Here is a tiny trained network, its code and every weight. The questions are about switching its units off for an input and a class, where a switched-off unit gives its printed mean instead of its output.

import numpy as np


def w(rows, s, z=0):
    codes = np.array(rows[::2]) - 128.0
    scale = np.full(codes.shape[1], s)
    scale[-1] = z or s
    return codes * scale


def f(y):
    return y / 2 * (1 + np.tanh(0.7978845608 * (y + 0.044715 * y**3)))


def log_softmax(a):
    a = a - a.max(-1, keepdims=True)
    return a - np.log(np.exp(a).sum(-1, keepdims=True))


def net(x, mask):
    res = np.array(x, float).reshape(1, 4) / 4 @ E
    y = f(res @ A[0][:, :-1].T + A[0][:, -1])
    res = res + np.where(mask, y, B[0][:, -1]) @ B[0][:, :-1]
    return log_softmax(res[-1] @ U[:, :-1].T + U[:, -1])


A, B = {}, {}
E = w([
[27,142,132,244],'x0',
[159,254,33,140],'x1',
[122,126,123,123],'x2',
[71,235,186,54],'x3',
],0.0087)
A[0] = w([
[119,91,161,115,61],'n1',
[154,184,35,113,109],'n2',
[70,168,168,80,87],'n3',
[173,118,106,63,108],'n4',
[201,125,141,58,63],'n5',
[144,169,78,138,185],'n6',
[101,165,201,65,70],'n7',
[110,185,204,128,26],'n8',
[100,63,184,79,186],'n9',
[124,99,93,157,52],'n10',
[122,76,38,160,83],'n11',
[167,117,98,56,61],'n12',
[204,119,131,61,11],'n13',
[168,114,106,156,2],'n14',
[111,69,186,105,175],'n15',
[84,177,164,64,113],'n16',
[85,174,190,97,65],'n17',
[120,39,242,88,182],'n18',
[146,78,103,148,76],'n19',
[54,137,142,28,23],'n20',
[116,91,163,107,100],'n21',
[165,172,77,117,194],'n22',
[26,161,117,245,78],'n23',
[115,116,121,112,60],'n24',
[203,133,151,90,31],'n25',
[155,59,70,144,91],'n26',
[188,192,77,129,166],'n27',
[147,78,85,142,68],'n28',
[184,79,92,159,89],'n29',
[161,43,91,167,99],'n30',
[110,162,39,128,110],'n31',
],0.011,0.0018)
B[0] = w([
[98,125,104,153,154],'n1',
[80,169,139,222,207],'n2',
[183,133,78,108,186],'n3',
[108,69,177,113,181],'n4',
[120,61,168,104,196],'n5',
[80,137,130,181,178],'n6',
[177,162,81,109,194],'n7',
[169,137,92,87,170],'n8',
[58,181,135,194,208],'n9',
[164,124,117,102,146],'n10',
[186,167,107,94,179],'n11',
[109,88,172,106,179],'n12',
[123,73,170,100,191],'n13',
[145,139,116,129,140],'n14',
[56,175,115,162,198],'n15',
[154,127,70,121,195],'n16',
[183,140,89,101,183],'n17',
[78,174,123,201,252],'n18',
[163,127,108,153,158],'n19',
[161,137,99,119,184],'n20',
[95,132,121,172,160],'n21',
[104,132,139,154,187],'n22',
[118,16,221,2,255],'n23',
[122,133,127,125,124],'n24',
[99,90,175,61,171],'n25',
[158,153,88,102,180],'n26',
[95,153,143,178,204],'n27',
[140,159,99,91,159],'n28',
[163,156,91,99,176],'n29',
[165,160,105,108,198],'n30',
[71,161,169,191,181],'n31',
],0.0091,0.0097)
U = w([
[55,198,124,249,112],'0',
[124,47,200,77,240],'1',
[232,185,7,118,2],'2',
],0.011,0.00099)

Each question gives the input, the list of numbers given to net, and the class t.
The units are the neurons (one row each of A and B). Each row of codes is followed by its name. A weight is (code - 128) times the scale printed after its matrix; where a second scale follows, it is the last column's (A, B and U).
mask holds one flag per neuron, in row order. A switched-off neuron (its flag False) gives its mean, the last column of its row in B, instead of its output. The means were averaged over made-up inputs and are rounded, as every weight is.
A unit's drop is (log p(t) with every unit on - log p(t) with that unit switched off) / (log p(t) with every unit on - log p(t) with every unit switched off).
The circuit of an input: a set's keep is (log p(t) with only the set's units on - log p(t) with every unit switched off) / (log p(t) with every unit on - log p(t) with every unit switched off). Starting from the 12 units with the biggest drops (on a tie, the unit counted first), units are removed one at a time, each time the one whose removal leaves the highest keep (on an exact tie, the one counted first), for as long as the keep stays at least 0.8.
circuit, biggest first: the units of the circuit, biggest drop first
most important unit: the unit with the biggest drop
k most important neurons: the k neurons with the biggest drops, biggest first
drop of u: that unit's drop, to one decimal
input [3,-7,-3,-8], class 2: circuit, biggest first -> n30; n26
input [-6,-7,-7,-4], class 0: 4 most important neurons -> n18; n23; n9; n15
input [-6,-6,6,3], class 0: circuit, biggest first -> n18
input [5,3,-4,-6], class 2: circuit, biggest first -> n11; n30
input [-6,-7,3,7], class 0: 3 most important neurons -> n18; n9; n23
input [-7,-2,-4,-8], class 2: 2 most important neurons -> n23; n29
input [-3,5,-1,-5], class 0: 3 most important neurons -> n2; n27; n31
input [6,5,-5,-6], class 1: 2 most important neurons -> n23; n18
input [-6,1,3,8], class 2: 3 most important neurons -> n23; n7; n16
input [-3,3,-1,-2], class 0: 3 most important neurons -> n23; n2; n27
input [-3,-3,-4,3], class 0: 3 most important neurons -> n23; n18; n9
input [7,-4,8,4], class 1: drop of n23 -> 0.9
input [-4,2,-3,-2], class 1: drop of n18 -> 0.1
input [-4,-6,6,4], class 0: drop of n18 -> 0.1
input [-4,8,4,7], class 0: most important unit -> n2
